Below are the code and all the weights of a small trained network. Each question names an input and a target symbol and asks about switching units off, where a switched-off unit gives its printed mean instead of its output.

import numpy as np


def w(rows, s, z=0):
    codes = np.array(rows[::2]) - 128.0
    scale = np.full(codes.shape[1], s)
    scale[-1] = z or s
    return codes * scale


def norm(h):
    return h / np.sqrt((h * h).mean(-1, keepdims=True) + 1e-5)


def f(y):
    return np.maximum(y, 0)


def softmax(a):
    e = np.exp(a - a.max(-1, keepdims=True))
    return e / e.sum(-1, keepdims=True)


def log_softmax(a):
    a = a - a.max(-1, keepdims=True)
    return a - np.log(np.exp(a).sum(-1, keepdims=True))


def net(x, mask):
    ids = ['Φαβδζημξπσψω'.index(c) for c in x.split()]
    T = len(ids)
    res = E[ids] + P[:T]
    u = 0
    for l in range(3):
        q, k, v = (norm(res) @ M[l].T for M in (Q, K, V))
        z = softmax(np.where(np.tri(T) > 0, q @ k.T / 3**0.5, -1e9)) @ v
        res = res + np.where(mask[u], z, O[l][:, -1]) @ O[l][:, :-1]
        u += 1
        y = f(norm(res) @ A[l][:, :-1].T + A[l][:, -1])
        res = res + np.where(mask[u : u + 4], y, B[l][:, -1]) @ B[l][:, :-1]
        u += 4
    return log_softmax(norm(res)[-1] @ U[:, :-1].T + U[:, -1])


Q, K, V, O, A, B = {}, {}, {}, {}, {}, {}
E = w([
[84,140,134,93],'Φ',
[86,183,78,155],'α',
[103,61,81,48],'β',
[177,82,70,144],'δ',
[108,5,71,203],'ζ',
[90,185,64,187],'η',
[191,191,178,177],'μ',
[154,211,74,67],'ξ',
[81,155,148,104],'π',
[94,103,110,93],'σ',
[109,199,80,132],'ψ',
[56,147,96,136],'ω',
],0.022)
P = w([
[111,147,145,249],'0',
[201,137,49,139],'1',
[82,255,166,87],'2',
[132,154,133,99],'3',
[127,131,90,108],'4',
[104,199,113,131],'5',
[129,133,95,125],'6',
[139,171,114,138],'7',
[96,149,90,118],'8',
[81,101,144,3],'9',
[124,113,138,68],'10',
[150,85,57,131],'11',
[90,230,66,178],'12',
],0.0066)
Q[0] = w([
[170,123,130,142],'0.h1',
[126,144,93,95],'0.h1',
[188,146,123,246],'0.h1',
],0.013)
K[0] = w([
[3,114,78,173],'0.h1',
[138,233,234,178],'0.h1',
[211,127,218,43],'0.h1',
],0.0064)
V[0] = w([
[54,144,255,211],'0.h1',
[131,171,121,100],'0.h1',
[74,60,232,37],'0.h1',
],0.0093)
O[0] = w([
[129,178,112,234,102],'0.h1',
[55,138,92,9,158],'0.h1',
[130,104,170,123,2],'0.h1',
],0.011,0.008)
A[0] = w([
[173,58,60,3,235],'0.n1',
[198,109,24,81,131],'0.n2',
[251,221,210,46,252],'0.n3',
[230,189,52,39,166],'0.n4',
],0.0068,0.0029)
B[0] = w([
[136,204,125,190,254],'0.n1',
[88,185,198,121,214],'0.n2',
[130,186,126,184,171],'0.n3',
[2,203,126,89,242],'0.n4',
],0.011,0.0064)
Q[1] = w([
[172,109,207,97],'1.h1',
[126,147,205,129],'1.h1',
[16,167,254,229],'1.h1',
],0.0091)
K[1] = w([
[138,190,254,220],'1.h1',
[86,105,219,111],'1.h1',
[100,132,145,141],'1.h1',
],0.0086)
V[1] = w([
[127,181,200,83],'1.h1',
[86,142,12,193],'1.h1',
[128,2,165,47],'1.h1',
],0.0086)
O[1] = w([
[171,231,9,91,140],'1.h1',
[254,46,162,61,220],'1.h1',
[107,176,106,200,10],'1.h1',
],0.011,0.012)
A[1] = w([
[166,148,123,155,57],'1.n1',
[98,77,191,106,142],'1.n2',
[50,179,175,115,129],'1.n3',
[123,202,90,247,246],'1.n4',
],0.012,0.0012)
B[1] = w([
[255,178,127,158,137],'1.n1',
[21,201,88,130,174],'1.n2',
[149,72,90,188,254],'1.n3',
[180,46,145,206,164],'1.n4',
],0.0092,0.0042)
Q[2] = w([
[156,151,227,169],'2.h1',
[209,157,162,81],'2.h1',
[254,38,172,220],'2.h1',
],0.0086)
K[2] = w([
[106,102,1,162],'2.h1',
[158,156,216,147],'2.h1',
[205,165,58,53],'2.h1',
],0.008)
V[2] = w([
[248,208,207,91],'2.h1',
[121,163,34,251],'2.h1',
[61,254,166,114],'2.h1',
],0.0077)
O[2] = w([
[188,248,255,60,194],'2.h1',
[251,203,4,109,4],'2.h1',
[132,182,160,227,157],'2.h1',
],0.0094,0.0034)
A[2] = w([
[125,130,212,171,2],'2.n1',
[106,255,74,75,32],'2.n2',
[157,204,145,145,181],'2.n3',
[99,201,31,143,247],'2.n4',
],0.0082,0.00094)
B[2] = w([
[81,74,144,116,145],'2.n1',
[138,91,110,113,253],'2.n2',
[149,54,157,183,173],'2.n3',
[2,61,59,87,205],'2.n4',
],0.0084,0.0064)
U = w([
[2,135,191,203,77],'Φ',
[50,155,174,183,88],'α',
[167,127,32,177,253],'β',
[86,164,149,141,46],'δ',
[154,75,105,110,9],'ζ',
[95,139,166,103,177],'η',
[237,60,102,64,16],'μ',
[57,127,113,164,115],'ξ',
[185,181,153,138,221],'π',
[89,7,123,157,120],'σ',
[46,230,103,112,112],'ψ',
[73,56,135,99,186],'ω',
],0.0092,0.0036)

Each question gives the input, a string of symbols that net reads in full, and the target symbol t.
The units are the heads (3 rows each of Q, K, V and O) and the neurons (one row each of A and B). Each row of codes is followed by its name. A weight is (code - 128) times the scale printed after its matrix; where a second scale follows, it is the last column's (O, A, B and U).
mask holds one flag per unit, layer by layer, with each layer's heads first. A switched-off unit (its flag False) gives its mean, the last column of its rows in O or B, instead of its output. The means were averaged over made-up inputs and are rounded, as every weight is.
A unit's drop is (log p(t) with every unit on - log p(t) with that unit switched off) / (log p(t) with every unit on - log p(t) with every unit switched off).
The circuit of an input: a set's keep is (log p(t) with only the set's units on - log p(t) with every unit switched off) / (log p(t) with every unit on - log p(t) with every unit switched off). Starting from the 12 units with the biggest drops (on a tie, the unit counted first), units are removed one at a time, each time the one whose removal leaves the highest keep (on an exact tie, the one counted first), for as long as the keep stays at least 0.8.
circuit, biggest first: the units of the circuit, biggest drop first
top k neurons: the k neurons with the biggest drops, biggest first
k most important neurons of layer l: the k neurons of layer l with the biggest drops, biggest first
drop of u: that unit's drop, to one decimal
input β η η η ω η δ η, target β: circuit, biggest first => (1.h1; 2.h1)
input β μ ψ η η Φ, target β: circuit, biggest first => (1.h1; 0.h1; 2.h1)
input σ ψ σ δ η ζ α Φ ω μ η β η, target σ: 2 most important neurons of layer 1 => (1.n2; 1.n4)
input π η ξ Φ ω Φ μ η Φ σ η η η, target π: top 4 neurons => (0.n4; 0.n2; 1.n3; 1.n2)
input ω ζ η ζ β η, target ω: circuit, biggest first => (0.n1; 1.h1)
input β β ξ β β β α ξ π ψ α ψ, target β: circuit, biggest first => (1.h1; 2.h1; 1.n4)
input β α σ Φ ξ μ, target β: circuit, biggest first => (1.h1; 0.h1; 2.h1; 1.n3)
input β μ ω α α, target β: circuit, biggest first => (1.h1; 0.h1; 2.h1)
input η ξ ζ ω η, target ω: circuit, biggest first => (1.h1; 2.h1)
input β μ β ξ η ω σ Φ ω ω Φ β, target β: circuit, biggest first => (1.h1; 0.h1; 2.h1)
input β η η η σ η ψ η η ψ σ η η, target β: top 2 neurons => (0.n4; 1.n4)
input ω β η Φ Φ η α, target ω: top 3 neurons => (0.n1; 1.n2; 0.n4)
input ω β α, target ω: 3 most important neurons of layer 0 => (0.n1; 0.n4; 0.n2)
input β ξ μ, target β: top neuron => (1.n4)
input β δ η ω, target β: top neuron => (0.n4)
input β η β σ, target β: drop of 1.n4 => 0.1
input β η β, target β: drop of 1.h1 => 1.4
input μ ω ζ η β η, target μ: drop of 2.n3 => 0.0
input β Φ Φ η η δ, target β: drop of 1.n4 => 0.2
input β ψ ω ξ ζ ψ ω π σ, target β: top neuron => (0.n4)
